Here is a tiny trained network, its code and every weight. The questions are about switching its units off for an input and a class, where a switched-off unit gives its printed mean instead of its output.

import numpy as np


def w(rows, s, z=0):
    codes = np.array(rows[::2]) - 128.0
    scale = np.full(codes.shape[1], s)
    scale[-1] = z or s
    return codes * scale


def f(y):
    return y / 2 * (1 + np.tanh(0.7978845608 * (y + 0.044715 * y**3)))


def log_softmax(a):
    a = a - a.max(-1, keepdims=True)
    return a - np.log(np.exp(a).sum(-1, keepdims=True))


def net(x, mask):
    res = np.array(x, float).reshape(1, 2) / 4 @ E
    y = f(res @ A[0][:, :-1].T + A[0][:, -1])
    res = res + np.where(mask, y, B[0][:, -1]) @ B[0][:, :-1]
    return log_softmax(res[-1] @ U[:, :-1].T + U[:, -1])


A, B = {}, {}
E = w([
[91,185,6,180,31,152,103,115,255],'x0',
[25,231,163,182,123,30,210,68,71],'x1',
],0.0064)
A[0] = w([
[141,195,52,207,88,136,118,84,212,108],'N1',
[81,133,156,141,129,147,135,138,128,255],'N2',
[76,170,45,176,32,144,92,109,171,113],'N3',
[165,115,218,110,254,106,155,154,47,109],'N4',
[38,177,120,159,134,63,193,105,114,100],'N5',
[59,201,191,170,141,68,167,103,113,115],'N6',
[64,168,151,167,114,70,197,70,107,90],'N7',
[101,184,142,124,131,77,169,84,127,224],'N8',
[195,57,96,84,121,232,43,205,145,96],'N9',
[145,86,242,129,219,116,133,114,57,115],'N10',
[71,224,151,159,113,119,164,79,85,98],'N11',
[70,160,147,173,116,43,164,54,115,100],'N12',
],0.0058,0.0071)
B[0] = w([
[171,184,179,170,96,184,112,53,93,222],'N1',
[64,66,62,161,73,41,2,197,81,254],'N2',
[179,195,197,192,96,169,121,88,62,229],'N3',
[187,172,190,180,77,165,105,78,100,219],'N4',
[140,117,174,70,180,194,96,136,162,191],'N5',
[152,125,153,104,165,173,90,158,150,200],'N6',
[172,146,182,79,181,194,121,142,164,185],'N7',
[93,83,83,133,131,113,55,158,136,242],'N8',
[173,143,176,98,186,192,70,160,184,240],'N9',
[178,155,176,169,91,141,132,69,78,211],'N10',
[164,124,180,73,167,155,104,135,150,182],'N11',
[160,124,161,81,177,172,113,141,154,188],'N12',
],0.0086,0.0058)
U = w([
[149,173,152,198,71,148,116,12,70,92],'0',
[138,120,138,44,205,172,102,216,205,66],'1',
[49,64,58,151,90,32,104,214,105,251],'2',
[102,150,117,106,137,98,243,84,150,2],'3',
],0.011,0.0047)

Each question gives the input, the list of numbers given to net, and the class t.
The units are the neurons (one row each of A and B). Each row of codes is followed by its name. A weight is (code - 128) times the scale printed after its matrix; where a second scale follows, it is the last column's (A, B and U).
mask holds one flag per neuron, in row order. A switched-off neuron (its flag False) gives its mean, the last column of its row in B, instead of its output. The means were averaged over made-up inputs and are rounded, as every weight is.
A unit's drop is (log p(t) with every unit on - log p(t) with that unit switched off) / (log p(t) with every unit on - log p(t) with every unit switched off).
The circuit of an input: a set's keep is (log p(t) with only the set's units on - log p(t) with every unit switched off) / (log p(t) with every unit on - log p(t) with every unit switched off). Starting from all 12 units, units are removed one at a time, each time the one whose removal leaves the highest keep (on an exact tie, the one counted first), for as long as the keep stays at least 0.8.
circuit, biggest first: the units of the circuit, biggest drop first
k most important neurons: the k neurons with the biggest drops, biggest first
drop of u: that unit's drop, to one decimal
input [-6,-5], class 0: circuit, biggest first -> N4
input [6,-6], class 0: 2 most important neurons -> N3, N1
input [5,-5], class 0: 3 most important neurons -> N3, N1, N5
input [-5,-5], class 0: 2 most important neurons -> N4, N10
input [3,-1], class 2: 2 most important neurons -> N4, N10
input [-3,4], class 1: 2 most important neurons -> N3, N1
input [8,-6], class 0: 2 most important neurons -> N3, N1
input [-3,0], class 2: drop of N1 -> 0.3
input [7,-7], class 0: drop of N1 -> 0.7
input [-8,-2], class 0: drop of N4 -> 0.0
input [6,-5], class 0: 2 most important neurons -> N3, N1
